100 120  94  80
125 130 108  98
119 134 115  74
134 130 158  92
120 140 115 160
:
125 130 108
119 134 115

 93  87  81 119  87
112 105 103 116 104
103  83  75 126  83
:
112 105 103
103  83  75

131 186  83 113  75
 57 124 148 159  94
 60 129 142 164  95
:
 57 124 148
 60 129 142

123 123 138
126 128 137
 71  90 168
127  98 130
117 109 141
:
126 128 137
 71  90 168

194  77  59
186  68  63
136 130 122
139 133 108
:
186  68  63
136 130 122

102  71 154 111 138
157 124 163  99 180
124 146 126 168 145
:
157 124 163
124 146 126

 58 142 188
 89 108  73
 75 110  67
100  99 135
:
 89 108  73
 75 110  67

126 157 137  88 115
134 160 134  75 141
119 166 143  90 118
171 106 155 114  68
160 139 132 150  62
:
134 160 134
119 166 143
---
124 127 111 153  84 121 128 110 118 121 134 151 129
156 121 112 136 104 121 135 124 145 123 109 136 180
148 121 140 136  77  99 126 124 105 121 129 112 125
:
148 156 124
121 121 127
140 112 111
136 136 153
 77 104  84
 99 121 121
126 135 128
124 124 110
105 145 118
121 123 121
129 109 134
112 136 151
125 180 129

173 182
 96 109
 98 111
101 119
:
101  98  96 173
119 111 109 182

118 144 125 119 136 128
131  60 132  80 159 117
132 110 150 107 124 151
123  69 139  99 132 122
:
123 132 131 118
 69 110  60 144
139 150 132 125
 99 107  80 119
132 124 159 136
122 151 117 128

 70  94 132 105 124 181 103
154 140 127 135 134 105 137
127 128 118 127 132 132 134
120 122 138 125 124 134 118
113 120 132 122 125 141 120
141 136 136 133 126 113 128
148 138 124 134 133 111 138
131 127 137 128 126 122 123
:
131 148 141 113 120 127 154  70
127 138 136 120 122 128 140  94
137 124 136 132 138 118 127 132
128 134 133 122 125 127 135 105
126 133 126 125 124 132 134 124
122 111 113 141 134 132 105 181
123 138 128 120 118 134 137 103

112 127 152 114
117 137 147 111
162 129  77 193
106 139 151 116
131 130 145 127
:
131 106 162 117 112
130 139 129 137 127
145 151  77 147 152
127 116 193 111 114

104  88  70 145  61 136  90 144  59 151 101 152  95  80 149
 79 160 116 158 119 177 166 142 102 159 100 155  66  90 108
:
 79 104
160  88
116  70
158 145
119  61
177 136
166  90
142 144
102  59
159 151
100 101
155 152
 66  95
 90  80
108 149

188  92 135 135 146 113 103 117 130
189  96 128 135 147 116 101 118 131
133 129 156 101 118 104 137 103 104
183  93 131 137 146 114 107 120 130
189  92 127 136 143 115 103 122 130
:
189 183 133 189 188
 92  93 129  96  92
127 131 156 128 135
136 137 101 135 135
143 146 118 147 146
115 114 104 116 113
103 107 137 101 103
122 120 103 118 117
130 130 104 131 130

 93 135 127 108 135
110 117 113 112 162
 97 149 121 110 133
101 148 111 121 165
123 184 123  86 159
154 165 117  97 138
:
154 123 101  97 110  93
165 184 148 149 117 135
117 123 111 121 113 127
 97  86 121 110 112 108
138 159 165 133 162 135
---
140 137  74 176  80 103
 89 152 108  97 114 171
162 128  78 182 106 117
 98 157 103 111 134 189
175  88  86 185 120 110
155  97  64 177 109 130
:
155  97  64 177 109 130
175  88  86 185 120 110
 98 157 103 111 134 189
162 128  78 182 106 117
 89 152 108  97 114 171
140 137  74 176  80 103

130  62 190 189 187 149  61 189 151  61 191 172  61  61 193
130  62 190 189 186 149  62 188 151  61 190 172  61  62 193
130  62 190 189 186 149  62 189 151  61 191 172  61  61 193
128 193  67  68  71 106 193  69 106 194  66  86 194 193  64
126 194  66  67  70 107 194  67 105 195  65  84 195 195  63
127 194  66  67  70 106 194  67 105 195  65  84 195 195  63
:
127 194  66  67  70 106 194  67 105 195  65  84 195 195  63
126 194  66  67  70 107 194  67 105 195  65  84 195 195  63
128 193  67  68  71 106 193  69 106 194  66  86 194 193  64
130  62 190 189 186 149  62 189 151  61 191 172  61  61 193
130  62 190 189 186 149  62 188 151  61 190 172  61  62 193
130  62 190 189 187 149  61 189 151  61 191 172  61  61 193

163 119 154
111 129 101
123 106 135
119 103 134
128 128 128
 73 133  79
109 153 113
 79 129  85
:
 79 129  85
109 153 113
 73 133  79
128 128 128
119 103 134
123 106 135
111 129 101
163 119 154

130 174 125 129
126 130 168 127
130 176 125 129
130 177 124 129
125 123 187 125
130 171 126 129
126 119 179 126
131 136  67 130
130 176 124 129
:
130 176 124 129
131 136  67 130
126 119 179 126
130 171 126 129
125 123 187 125
130 177 124 129
130 176 125 129
126 130 168 127
130 174 125 129

 78  94  76 108  79 104 107 106
114 113 113 162 108 165 163 164
112 118 118  96 116  92  95  94
189 171 170 113 182 113 114 114
:
189 171 170 113 182 113 114 114
112 118 118  96 116  92  95  94
114 113 113 162 108 165 163 164
 78  94  76 108  79 104 107 106

157 169 175 128 157 160 164 161 169 128 182
154 151  92 127 109 152 102 107 104 128 168
153 160 173 129 157 150 163 160 166 128 176
109 113 164 130 150 111 154 151 154 128 101
:
109 113 164 130 150 111 154 151 154 128 101
153 160 173 129 157 150 163 160 166 128 176
154 151  92 127 109 152 102 107 104 128 168
157 169 175 128 157 160 164 161 169 128 182
